Below is a small trained network, with its code and all its weights. Each question gives an input and a target symbol and asks what happens when units are switched off, that is, made to give their printed mean instead of their output.

import numpy as np


def w(rows, s, z=0):
    codes = np.array(rows[::2]) - 128.0
    scale = np.full(codes.shape[1], s)
    scale[-1] = z or s
    return codes * scale


def norm(h):
    return h / np.sqrt((h * h).mean(-1, keepdims=True) + 1e-5)


def f(y):
    return y / 2 * (1 + np.tanh(0.7978845608 * (y + 0.044715 * y**3)))


def softmax(a):
    e = np.exp(a - a.max(-1, keepdims=True))
    return e / e.sum(-1, keepdims=True)


def log_softmax(a):
    a = a - a.max(-1, keepdims=True)
    return a - np.log(np.exp(a).sum(-1, keepdims=True))


def net(x, mask):
    ids = ['ΔΠΣΦΨΩβγεζηθμξτ'.index(c) for c in x.split()]
    T = len(ids)
    res = E[ids] + P[:T]
    u = 0
    for l in range(2):
        q, k, v = (norm(res) @ M[l].T for M in (Q, K, V))
        z = softmax(np.where(np.tri(T) > 0, q @ k.T / 2**0.5, -1e9)) @ v
        res = res + np.where(mask[u], z, O[l][:, -1]) @ O[l][:, :-1]
        u += 1
        y = f(norm(res) @ A[l][:, :-1].T + A[l][:, -1])
        res = res + np.where(mask[u : u + 12], y, B[l][:, -1]) @ B[l][:, :-1]
        u += 12
    return log_softmax(norm(res)[-1] @ U[:, :-1].T + U[:, -1])


Q, K, V, O, A, B = {}, {}, {}, {}, {}, {}
E = w([
[119,104,114],'Δ',
[170,149,124],'Π',
[117,104,117],'Σ',
[136,50,214],'Φ',
[170,148,123],'Ψ',
[162,142,126],'Ω',
[119,104,113],'β',
[118,102,112],'γ',
[173,148,117],'ε',
[174,150,109],'ζ',
[121,103,113],'η',
[136,137,64],'θ',
[131,188,174],'μ',
[3,156,123],'ξ',
[38,150,203],'τ',
],0.031)
P = w([
[119,156,100],'0',
[121,139,98],'1',
[113,125,102],'2',
[119,108,106],'3',
[124,96,107],'4',
[129,80,111],'5',
[133,59,111],'6',
[142,42,109],'7',
[160,17,116],'8',
[162,12,111],'9',
[168,3,104],'10',
],0.012)
Q[0] = w([
[254,11,81],'0.h1',
[200,231,33],'0.h1',
],0.0082)
K[0] = w([
[187,123,11],'0.h1',
[56,207,143],'0.h1',
],0.011)
V[0] = w([
[114,72,254],'0.h1',
[177,2,184],'0.h1',
],0.0053)
O[0] = w([
[146,172,247,1],'0.h1',
[107,100,163,87],'0.h1',
],0.014,0.0044)
A[0] = w([
[121,156,244,168],'0.n1',
[81,23,86,80],'0.n2',
[194,147,119,72],'0.n3',
[171,146,116,92],'0.n4',
[179,126,199,114],'0.n5',
[209,138,115,186],'0.n6',
[127,166,94,91],'0.n7',
[56,52,232,180],'0.n8',
[207,165,104,2],'0.n9',
[76,101,199,54],'0.n10',
[116,127,137,46],'0.n11',
[76,244,224,25],'0.n12',
],0.011,0.0054)
B[0] = w([
[177,62,206,158],'0.n1',
[185,172,57,254],'0.n2',
[117,151,87,131],'0.n3',
[104,110,99,130],'0.n4',
[121,77,103,119],'0.n5',
[115,36,68,210],'0.n6',
[144,119,103,134],'0.n7',
[80,55,174,184],'0.n8',
[99,187,92,128],'0.n9',
[81,126,255,131],'0.n10',
[111,123,191,102],'0.n11',
[204,144,216,160],'0.n12',
],0.0099,0.0058)
Q[1] = w([
[207,119,36],'1.h1',
[240,1,6],'1.h1',
],0.0079)
K[1] = w([
[91,55,178],'1.h1',
[117,7,145],'1.h1',
],0.016)
V[1] = w([
[8,131,125],'1.h1',
[86,132,77],'1.h1',
],0.016)
O[1] = w([
[4,99,142,116],'1.h1',
[122,133,64,251],'1.h1',
],0.024,0.0031)
A[1] = w([
[233,128,203,167],'1.n1',
[230,186,145,214],'1.n2',
[86,169,128,41],'1.n3',
[66,251,130,105],'1.n4',
[194,128,23,255],'1.n5',
[174,106,165,92],'1.n6',
[81,202,235,133],'1.n7',
[139,85,174,143],'1.n8',
[85,203,239,146],'1.n9',
[169,55,165,93],'1.n10',
[162,77,118,95],'1.n11',
[136,127,151,70],'1.n12',
],0.017,0.0087)
B[1] = w([
[51,179,25,143],'1.n1',
[23,213,99,157],'1.n2',
[142,127,70,124],'1.n3',
[86,105,55,128],'1.n4',
[124,100,225,251],'1.n5',
[113,146,138,129],'1.n6',
[105,41,174,137],'1.n7',
[153,123,191,134],'1.n8',
[107,11,207,138],'1.n9',
[144,156,160,136],'1.n10',
[171,139,132,142],'1.n11',
[130,130,50,123],'1.n12',
],0.012,0.025)
U = w([
[142,112,143,68],'Δ',
[174,134,122,204],'Π',
[168,123,100,187],'Σ',
[117,120,134,23],'Φ',
[106,147,200,99],'Ψ',
[5,94,97,151],'Ω',
[21,95,204,50],'β',
[129,146,135,111],'γ',
[144,106,153,100],'ε',
[137,144,138,102],'ζ',
[164,55,47,214],'η',
[122,116,147,33],'θ',
[94,194,161,255],'μ',
[146,131,160,95],'ξ',
[170,112,137,132],'τ',
],0.019,0.0078)

Each question gives the input, a string of symbols that net reads in full, and the target symbol t.
The units are the heads (2 rows each of Q, K, V and O) and the neurons (one row each of A and B). Each row of codes is followed by its name. A weight is (code - 128) times the scale printed after its matrix; where a second scale follows, it is the last column's (O, A, B and U).
mask holds one flag per unit, layer by layer, with each layer's heads first. A switched-off unit (its flag False) gives its mean, the last column of its rows in O or B, instead of its output. The means were averaged over made-up inputs and are rounded, as every weight is.
A unit's drop is (log p(t) with every unit on - log p(t) with that unit switched off) / (log p(t) with every unit on - log p(t) with every unit switched off).
The circuit of an input: a set's keep is (log p(t) with only the set's units on - log p(t) with every unit switched off) / (log p(t) with every unit on - log p(t) with every unit switched off). Starting from the 12 units with the biggest drops (on a tie, the unit counted first), units are removed one at a time, each time the one whose removal leaves the highest keep (on an exact tie, the one counted first), for as long as the keep stays at least 0.8.
circuit, biggest first: the units of the circuit, biggest drop first
most important unit: the unit with the biggest drop
k most important neurons: the k neurons with the biggest drops, biggest first
k most important neurons of layer l: the k neurons of layer l with the biggest drops, biggest first
input Π ε β γ Δ ξ θ, target Ω: circuit, biggest first -> [1.h1, 0.n8]
input β θ ε μ Π, target μ: 4 most important neurons -> [1.n2, 0.n1, 1.n5, 0.n2]
input ξ θ ε ζ Σ μ ζ ζ, target μ: 2 most important neurons -> [0.n1, 1.n2]
input θ Σ ξ ε ξ Σ, target Ω: circuit, biggest first -> [1.h1, 0.n2]
input β Σ β ε ξ ζ ξ Σ, target Ω: 2 most important neurons -> [0.n8, 0.n2]
input θ θ ε, target η: circuit, biggest first -> [0.h1]
input Ω θ ζ, target η: 4 most important neurons -> [0.n6, 0.n12, 0.n2, 0.n1]
input γ θ μ ε, target μ: circuit, biggest first -> [1.n2, 1.h1, 0.n2]
input ξ γ τ ξ Ψ Π, target Ω: 2 most important neurons of layer 0 -> [0.n8, 0.n2]
input ξ Σ Ω η Σ θ Ψ μ Δ μ, target μ: circuit, biggest first -> [1.h1, 1.n1, 0.n1]
input μ γ μ Σ, target μ: 4 most important neurons -> [0.n2, 0.n6, 1.n2, 0.n1]
input Δ ζ ζ τ β θ, target β: 4 most important neurons -> [0.n12, 0.n8, 0.n1, 0.n2]
input θ Σ μ Π ε Ψ ξ ξ μ β Ψ, target μ: circuit, biggest first -> [1.h1, 1.n2, 0.n1]
input Ψ ε γ Σ β μ β Ψ, target μ: most important unit -> 0.n2
input μ Σ ξ ξ θ μ ε ξ ε Ω, target Ω: circuit, biggest first -> [0.n8, 1.h1]
input θ Ω Δ, target η: circuit, biggest first -> [1.h1, 0.n2]
input ε Ω Π θ θ Σ ξ γ, target Ω: circuit, biggest first -> [1.h1, 0.n8, 0.n2]
input μ γ μ τ θ, target β: circuit, biggest first -> [0.h1, 0.n1, 1.h1]
input η Ψ η β θ Σ Σ μ, target μ: 2 most important neurons of layer 1 -> [1.n1, 1.n5]
input Π ε γ θ Ω, target η: 2 most important neurons of layer 0 -> [0.n6, 0.n12]
input β Δ η ξ Σ θ η, target η: 2 most important neurons -> [1.n2, 0.n2]
input θ μ θ θ Δ ζ, target η: circuit, biggest first -> [1.h1]
input Δ Δ β ζ Σ Ψ τ Π, target β: 2 most important neurons -> [0.n8, 0.n12]
input Ψ ζ ε θ Ω θ η, target η: circuit, biggest first -> [1.h1, 0.n2]
